Below are the code and all the weights of a small trained network. Each question names an input and a class and asks about switching units off, where a switched-off unit gives its printed mean instead of its output.

import numpy as np


def w(rows, s, z=0):
    codes = np.array(rows[::2]) - 128.0
    scale = np.full(codes.shape[1], s)
    scale[-1] = z or s
    return codes * scale


def norm(h):
    return h / np.sqrt((h * h).mean(-1, keepdims=True) + 1e-5)


def f(y):
    return y / 2 * (1 + np.tanh(0.7978845608 * (y + 0.044715 * y**3)))


def log_softmax(a):
    a = a - a.max(-1, keepdims=True)
    return a - np.log(np.exp(a).sum(-1, keepdims=True))


def net(x, mask):
    res = np.array(x, float).reshape(1, 2) / 4 @ E
    u = 0
    for l in range(4):
        y = f(norm(res) @ A[l][:, :-1].T + A[l][:, -1])
        res = res + np.where(mask[u : u + 4], y, B[l][:, -1]) @ B[l][:, :-1]
        u += 4
    return log_softmax(norm(res)[-1] @ U[:, :-1].T + U[:, -1])


A, B = {}, {}
E = w([
[122,234,131,127,190,253,140,68],'x0',
[204,212,77,61,181,184,129,156],'x1',
],0.0057)
A[0] = w([
[1,132,207,87,183,154,199,81,134],'L0N0',
[148,97,76,55,98,107,142,223,110],'L0N1',
[178,165,92,82,198,144,246,70,250],'L0N2',
[110,70,204,150,127,52,212,131,220],'L0N3',
],0.0048,0.0013)
B[0] = w([
[130,122,175,187,169,45,134,153,212],'L0N0',
[27,197,58,114,147,113,139,83,212],'L0N1',
[225,254,219,118,47,111,152,211,239],'L0N2',
[243,7,191,145,96,246,130,29,253],'L0N3',
],0.006,0.0036)
A[1] = w([
[109,184,139,83,184,81,125,254,94],'L1N0',
[89,104,92,84,56,92,70,124,4],'L1N1',
[137,28,26,41,141,183,135,43,12],'L1N2',
[107,62,107,85,183,26,91,152,85],'L1N3',
],0.0048,0.0016)
B[1] = w([
[125,37,95,167,160,130,2,124,254],'L1N0',
[92,196,187,162,213,75,101,95,147],'L1N1',
[26,128,238,148,175,41,181,149,237],'L1N2',
[238,152,142,160,200,85,174,74,175],'L1N3',
],0.0075,0.002)
A[2] = w([
[198,106,146,69,154,2,162,115,6],'L2N0',
[141,47,129,89,32,186,184,40,98],'L2N1',
[106,72,221,126,78,192,149,123,180],'L2N2',
[191,120,71,32,137,16,146,116,203],'L2N3',
],0.0047,0.0013)
B[2] = w([
[3,118,199,154,167,203,196,91,170],'L2N0',
[129,121,59,55,181,218,29,150,210],'L2N1',
[132,93,27,42,86,29,180,141,252],'L2N2',
[76,112,135,149,52,121,196,133,177],'L2N3',
],0.0077,0.0031)
A[3] = w([
[131,174,170,68,157,183,60,164,122],'L3N0',
[40,73,115,108,171,126,175,95,1],'L3N1',
[255,152,196,94,150,207,120,111,60],'L3N2',
[78,62,30,142,132,83,79,150,91],'L3N3',
],0.0077,0.0018)
B[3] = w([
[128,136,199,88,174,108,41,93,218],'L3N0',
[167,181,128,159,146,147,100,154,238],'L3N1',
[175,138,136,247,159,166,72,88,254],'L3N2',
[135,92,122,81,108,172,144,116,243],'L3N3',
],0.012,0.0049)
U = w([
[141,185,123,28,119,127,37,158,85],'0',
[134,3,80,80,90,158,215,86,165],'1',
[85,236,46,110,135,150,197,177,107],'2',
[160,186,173,108,84,91,184,200,1],'3',
[59,186,211,223,177,20,253,120,144],'4',
[207,198,197,219,191,156,23,71,141],'5',
],0.011,0.0082)

Each question gives the input, the list of numbers given to net, and the class t.
The units are the neurons (one row each of A and B). Each row of codes is followed by its name. A weight is (code - 128) times the scale printed after its matrix; where a second scale follows, it is the last column's (A, B and U).
mask holds one flag per neuron, layer by layer. A switched-off neuron (its flag False) gives its mean, the last column of its row in B, instead of its output. The means were averaged over made-up inputs and are rounded, as every weight is.
A unit's drop is (log p(t) with every unit on - log p(t) with that unit switched off) / (log p(t) with every unit on - log p(t) with every unit switched off).
The circuit of an input: a set's keep is (log p(t) with only the set's units on - log p(t) with every unit switched off) / (log p(t) with every unit on - log p(t) with every unit switched off). Starting from the 12 units with the biggest drops (on a tie, the unit counted first), units are removed one at a time, each time the one whose removal leaves the highest keep (on an exact tie, the one counted first), for as long as the keep stays at least 0.8.
units of the circuit, in order: the units of the circuit, biggest drop first
most important unit: the unit with the biggest drop
k most important neurons: the k neurons with the biggest drops, biggest first
top k neurons in layer l: the k neurons of layer l with the biggest drops, biggest first
drop of u: that unit's drop, to one decimal
input [-4,6], class 1: most important unit	L1N0
input [4,-4], class 4: 2 most important neurons	L0N0, L0N3
input [-3,7], class 0: units of the circuit, in order	L0N3, L3N2
input [-5,5], class 2: units of the circuit, in order	L0N1, L3N0
input [-6,-1], class 4: units of the circuit, in order	L1N3, L2N0
input [-2,6], class 0: 3 most important neurons	L0N3, L0N1, L3N2
input [-8,-1], class 4: 3 most important neurons	L1N3, L1N2, L1N1
input [-3,0], class 4: top 2 neurons in layer 0	L0N2, L0N1
input [-1,-1], class 1: 2 most important neurons	L0N3, L2N2
input [6,-5], class 4: 2 most important neurons	L0N0, L3N2
input [-7,-1], class 4: 4 most important neurons	L1N2, L0N2, L1N3, L1N1
input [-2,2], class 2: 2 most important neurons	L0N1, L0N3
input [-2,4], class 0: top 2 neurons in layer 0	L0N3, L0N2
input [-3,1], class 4: most important unit	L1N2
input [7,-7], class 4: 3 most important neurons	L0N0, L0N3, L3N2
input [-3,6], class 0: 3 most important neurons	L0N3, L1N0, L0N2
input [-2,0], class 4: 2 most important neurons	L1N2, L0N2
input [-3,-1], class 1: drop of L0N3	1.6
input [-8,-8], class 1: drop of L0N3	0.2
input [-6,8], class 1: drop of L3N3	0.2
